(in the rows, 128 means zero)
Each row has a class, written after it, and each block has its own classes.
[153 138 134 125 125 123 152 113 128 125 153 135 122 159 113 151 133 126
 120 138 105 122 116 137 134 130 114 125 116 153 128 144 136]
<97>
[129 131 128 121 136 125 139 132 116 114 156 128 127 126 123 142 130 119
 119 128 116 119 123 130 133 131 127 129 142 121 125 134 124]
<97>
[132 135 125 127 129 126 132 126 121 123 130 127 131 133 123 134 128 127
 119 127 118 125 124 126 134 130 130 135 129 137 124 132 128]
<17>
[130 121 125 123 129 139 136 130 131 123 110 128 140 121 132 131 134 124
 131 125 114 125 124 129 133 128 135 122 141 155 126 112 126]
<121>
[124 113 132 126 140 134 135 127 134 121 143 124 136 135 129 132 128 119
 130 126 121 121 131 134 127 128 136 124 135 127 131 121 123]
<121>
[129 130 129 127 147 135 129 129 123 124 144 129 133 146 127 142 136 127
 121 126 114 117 139 130 132 130 130 128 157 143 119 129 127]
<97>
[133 136 137 129 147 128 122 127 112 110 167 122 130 109 124 134 129 125
 120 126 130 123 134 128 128 128 129 118 164 117 129 135 123]
<97>
[130 115 129 126 123 129 138 134 130 128 119 126 128  83 131 123 124 121
 136 127 131 128 123 134 127 127 128 118 120 131 129 110 124]
<121>
[134 132 124 115 148 132 149 125 115 104 173 126 126 133 117 156 132 122
 117 131 110 122 114 132 133 141 133 123 173 130 132 139 126]
<97>
[132 124 143 137 138 132 121 127 128 124 125 127 139 117 128 119 133 118
 126 122 123 118 138 134 129 127 127 120 105 129 126 121 123]
<121>
[130 140 130 129 126 123 127 127 117 121 134 129 125 120 122 126 125 122
 122 126 128 128 121 125 129 128 121 131 118 118 126 133 128]
<97>
[130 117 138 132 126 129 127 125 132 121 116 126 142 113 128 117 130 112
 132 127 124 123 127 133 129 129 130 120  90 130 127 114 122]
<121>
[128 135 127 125 138 127 126 128 115 110 165 122 124 112 125 135 125 129
 122 127 134 130 122 125 127 127 131 124 170 116 133 135 128]
<97>
[133 118 132 124 132 145 127 127 125 122 100 130 138 115 132 125 139 118
 136 121 102 129 130 119 132 130 129 117 160 164 126 101 125]
<121>
[128 138 120 119 136 131 134 128 119 123 145 129 126 149 126 148 133 133
 121 128 116 123 126 123 133 132 130 136 165 142 123 136 129]
<17>
[146 132 129 128 124 118 161 119 132 134 167 127 122 114 118 152 119 136
 125 140 134 130 119 141 125 121 118 115 134 137 132 147 126]
<97>
[132 138 129 124 130 127 136 123 125 124 139 128 124 142 122 139 131 131
 123 129 121 127 124 127 132 131 126 130 140 134 127 138 126]
<17>
[130 141 117 126 129 131 132 133 112 127 126 127 125 111 129 140 129 138
 123 128 124 132 122 118 133 131 130 131 172 146 117 130 131]
<17>
[129 120 121 118 132 138 145 131 124 122 124 128 131 108 131 141 134 126
 129 129 116 127 123 133 132 128 133 124 169 154 127 115 128]
<121>
[139 129 127 132 127 126 152 130 126 128 147 122 141  85 123 143 123 126
 124 134 127 120 128 142 131 128 124 116 125 136 121 130 130]
<17>
[140 123 135 128 131 138 134 126 123 117 120 128 139 106 129 127 136 118
 132 126 110 126 124 126 132 130 127 113 144 158 128 112 126]
<121>
[121 118 125 123 121 131 130 133 129 134 106 125 135 104 130 121 124 127
 139 128 131 128 126 125 130 129 132 126 125 132 125 115 128]
<121>
[136 126 130 126 136 130 141 127 121 113 168 124 129  95 123 142 125 123
 126 130 123 125 123 129 129 126 129 114 168 133 128 127 124]
<97>
[134 132 133 126 137 126 127 120 121 113 156 130 127 148 116 132 134 116
 124 130 113 125 130 125 124 130 125 123 144 128 134 134 124]
<17>
[124 121 132 126 133 131 130 134 125 122 127 126 133 112 129 122 128 115
 127 124 121 145 132 131 129 127 128 118 115 120 122 116 124]
<121>

A new block, with new classes.
[108 146 131 117 146 149 151 126 121 129 144 125 144 122 101 145 138 195
 140 127 126 135  91 120 126 125 137 131 114 140 125 123 111]
<44>
[118 130 118 102 131 146 154 121 116 115 145 120 142 114 104 120 135 132
 120 127 150 120 105 143 126 132 124 116 126 142 125 137 126]
<44>
[124 124 147 107 123 118 134 113 104 132 120 135 162 123 117 133 142 110
 125 132 110 137 139 117 119 132 155 105 119 141 130 142 149]
<89>
[115 132 135 105 137 131 158  61 120 122 135 134 156 123 118 148 157 123
 124 125 117 130 109 134 133 126 149 125 114 140 129 138 113]
<45>
[127 138 114  99 131 146 171  96 120 116 128 122 160 132 116 136 128 143
 130 122 131 130 119 139 114 140 145 115 132 137 138 156 117]
<85>
[126 137 133 120 137 158 143 122 126 123 132 112 159 127 117 148 136 128
 122 122 117 134 105 117 110 131 154 122 121 130 126 121 119]
<45>
[110 128 139 118 135 130 134 130 125 125 135 134 135 119 116 139 144 121
 128 124 124 141 118 127 116 115 136 122 121 141 132 130 121]
<45>
[130 133 121 118 135 131 153  98 122 126 128 119 149 122 110 140 122 139
 130 132 130 136 127 135 116 136 134 129 124 130 143 133 130]
<44>
[124 127 131 112 112 125 150  90 117 121 135 123 152 121 110 142 126 131
 132 133 129 125 130 139 132 138 138 112 130 128 136 138 127]
<85>
[127 141 135 126 139 144 132 137 126 135 120 142 135 126 121 139 136 133
 128 129 122 133 120 112 116 109 138 139 121 134 129 126 126]
<45>
[123 122 147 113 133 119 131 134 126 137 120 145 151 118 134 122 154 111
 126 124 106 144 134 124 112 116 149 115 121 133 126 141 114]
<89>
[128 128 132 133 135 150 127 142 131 127 132 130 145 127 127 144 134 138
 125 121 114 153 113 120 120 121 135 136 127 120 135 125  96]
<45>
[141 129 114 113 135  89 154 103 106 126 116 115 141 128 130 115 118 125
 126 127 134 132 145 145 102 145 123 124 145 124 138 141 112]
<85>
[142 137 135 127 133 176 155 133 139 126 122 120 147 126 117 138 126 159
 131 127 125 134 108 118  99 129 149 136 124 133 131 134 122]
<44>
[136 138 134 119 137 144 139 111 119 132 127 129 150 133 115 137 127 134
 131 120 125 141 122 121 114 131 142 119 107 137 128 145 121]
<89>
[107 127 121 111 129 119 151 121 123 122 134 135 131 119 118 116 127 124
 120 127 133 127 120 142 120 131 104 110 130 133 123 138 126]
<44>
[113 124 137 101 143 163 147 129 125 121 129 139 172 116 114 150 155 136
 129 121 113 133 112 126 115 115 163 118 110 145 135 130 118]
<45>
[150 136 127 125 134 168 141 110 135 124 129 130 151 137 102 156 119 142
 132 130 121 131 115 120 114 133 167 128 122 136 127 140 124]
<44>
[113 137 131 119 147 129 138 120 125 121 138 141 141 122 125 134 149 120
 127 128 118 140 120 125 129 124 142 122 118 126 103 129 134]
<45>
[ 96 129 134 109 134 145 146 122 115 120 134 139 160 121  99 154 151 121
 139 127 117 135  89 127 129 121 164 122 112 139 131 128 143]
<45>
[138 126 132 133 140 129 121 147 133 157 118 132 117 133 129 114 123 130
 124 124 125 136 133 128 118 126 137 134 128 128 130 124 120]
<89>
[126 148 118 108  96 151 162 103 119 116 128 124 159 124  89 147 134 148
 131 127 136 122 117 126 118 146 150 122 134 130 135 141 126]
<85>
[124 135 126 105 130 151 155 115 119 123 132 148 161 105 114 152 141 134
 128 148 116 139 108 124 127 123 163 119 118 138 136 143 111]
<45>
[116 122 130 114 111 113 142 116 121 132 127 133 139 138 129 126 134 115
 124 139 118 133 140 144 132 130 146 114 133 128 128 133 122]
<89>
[125 126 120 118 133 138 150 121 127 122 118 131 144 126 119 138 125 135
 127 131 131 126 111 134 116 132 132 125 130 132 130 140 128]
<85>
